Below are the code and all the weights of a small trained network. Each question names an input and a class and asks about switching units off, where a switched-off unit gives its printed mean instead of its output.

import numpy as np


def w(rows, s, z=0):
    codes = np.array(rows[::2]) - 128.0
    scale = np.full(codes.shape[1], s)
    scale[-1] = z or s
    return codes * scale


def f(y):
    return y / 2 * (1 + np.tanh(0.7978845608 * (y + 0.044715 * y**3)))


def log_softmax(a):
    a = a - a.max(-1, keepdims=True)
    return a - np.log(np.exp(a).sum(-1, keepdims=True))


def net(x, mask):
    res = np.array(x, float).reshape(1, 5) / 4 @ E
    y = f(res @ A[0][:, :-1].T + A[0][:, -1])
    res = res + np.where(mask, y, B[0][:, -1]) @ B[0][:, :-1]
    return log_softmax(res[-1] @ U[:, :-1].T + U[:, -1])


A, B = {}, {}
E = w([
[87,107,101,158,157,143,89,61,145,133,81,164],'x0',
[47,72,82,91,144,170,199,159,167,129,128,82],'x1',
[53,188,172,138,70,191,131,63,81,128,177,112],'x2',
[133,183,106,2,90,238,161,149,207,172,117,205],'x3',
[116,174,120,114,62,120,75,98,189,111,107,102],'x4',
],0.0081)
A[0] = w([
[211,191,138,156,102,129,65,95,45,119,120,159,72],'neuron 1',
[227,66,67,172,165,125,69,228,186,54,70,156,25],'neuron 2',
[141,60,132,245,107,97,48,121,47,106,124,9,59],'neuron 3',
[64,80,15,115,163,189,168,148,177,109,170,3,186],'neuron 4',
[14,164,162,155,45,176,136,76,12,96,215,174,14],'neuron 5',
[90,106,220,104,88,211,104,60,67,87,153,86,9],'neuron 6',
],0.0054,0.0014)
B[0] = w([
[106,137,208,106,142,136,73,143,111,124,96,134,182],'neuron 1',
[99,119,107,112,127,64,98,90,164,43,134,110,198],'neuron 2',
[181,142,84,156,60,148,173,114,169,200,97,170,254],'neuron 3',
[116,187,189,116,119,158,126,162,58,119,90,162,208],'neuron 4',
[135,102,168,1,155,119,176,110,171,59,184,179,206],'neuron 5',
[117,84,129,152,152,55,125,109,190,107,127,128,170],'neuron 6',
],0.0097,0.0077)
U = w([
[85,1,117,25,146,76,135,77,242,36,211,89,35],'0',
[54,151,215,106,90,147,85,148,73,148,62,119,254],'1',
[189,159,37,155,33,245,215,74,233,226,191,150,142],'2',
],0.0049,0.0019)

Each question gives the input, the list of numbers given to net, and the class t.
The units are the neurons (one row each of A and B). Each row of codes is followed by its name. A weight is (code - 128) times the scale printed after its matrix; where a second scale follows, it is the last column's (A, B and U).
mask holds one flag per neuron, in row order. A switched-off neuron (its flag False) gives its mean, the last column of its row in B, instead of its output. The means were averaged over made-up inputs and are rounded, as every weight is.
A unit's drop is (log p(t) with every unit on - log p(t) with that unit switched off) / (log p(t) with every unit on - log p(t) with every unit switched off).
The circuit of an input: a set's keep is (log p(t) with only the set's units on - log p(t) with every unit switched off) / (log p(t) with every unit on - log p(t) with every unit switched off). Starting from all 6 units, units are removed one at a time, each time the one whose removal leaves the highest keep (on an exact tie, the one counted first), for as long as the keep stays at least 0.8.
circuit, biggest first: the units of the circuit, biggest drop first
top k neurons: the k neurons with the biggest drops, biggest first
drop of u: that unit's drop, to one decimal
input [0,-2,-7,6,-7], class 0: circuit, biggest first	(neuron 2)
input [5,6,-5,0,-1], class 1: top 3 neurons	(neuron 4; neuron 5; neuron 6)
input [-8,5,-4,0,8], class 1: circuit, biggest first	(neuron 4; neuron 5)
input [0,-3,-8,6,1], class 0: top 3 neurons	(neuron 2; neuron 3; neuron 4)
input [8,5,1,4,1], class 1: circuit, biggest first	(neuron 3; neuron 4)
input [4,7,5,3,6], class 1: top 2 neurons	(neuron 4; neuron 3)
input [2,2,2,-4,5], class 2: circuit, biggest first	(neuron 3; neuron 2; neuron 1)
input [6,5,2,1,2], class 1: circuit, biggest first	(neuron 3; neuron 4)
input [1,6,6,2,-4], class 0: top 2 neurons	(neuron 5; neuron 3)
input [4,-7,-7,6,-1], class 0: top 3 neurons	(neuron 2; neuron 3; neuron 4)
input [0,2,6,-8,-7], class 2: top 2 neurons	(neuron 3; neuron 2)
input [6,-4,-6,-8,7], class 2: top 2 neurons	(neuron 3; neuron 5)
input [3,-7,-3,-8,1], class 2: top 2 neurons	(neuron 3; neuron 4)
input [6,8,4,1,1], class 1: top 3 neurons	(neuron 4; neuron 3; neuron 2)
input [4,-5,8,-6,4], class 0: top 2 neurons	(neuron 5; neuron 6)
input [-7,3,2,-4,8], class 2: top 3 neurons	(neuron 1; neuron 2; neuron 3)
input [-7,8,-6,-2,-7], class 1: top neuron	(neuron 4)
input [6,5,-6,-8,-8], class 2: top 4 neurons	(neuron 3; neuron 5; neuron 1; neuron 6)
input [-4,-8,8,8,-1], class 0: drop of neuron 3	0.1
input [-3,0,7,0,-7], class 0: drop of neuron 5	0.3
input [-3,-7,8,3,-6], class 0: drop of neuron 6	0.1
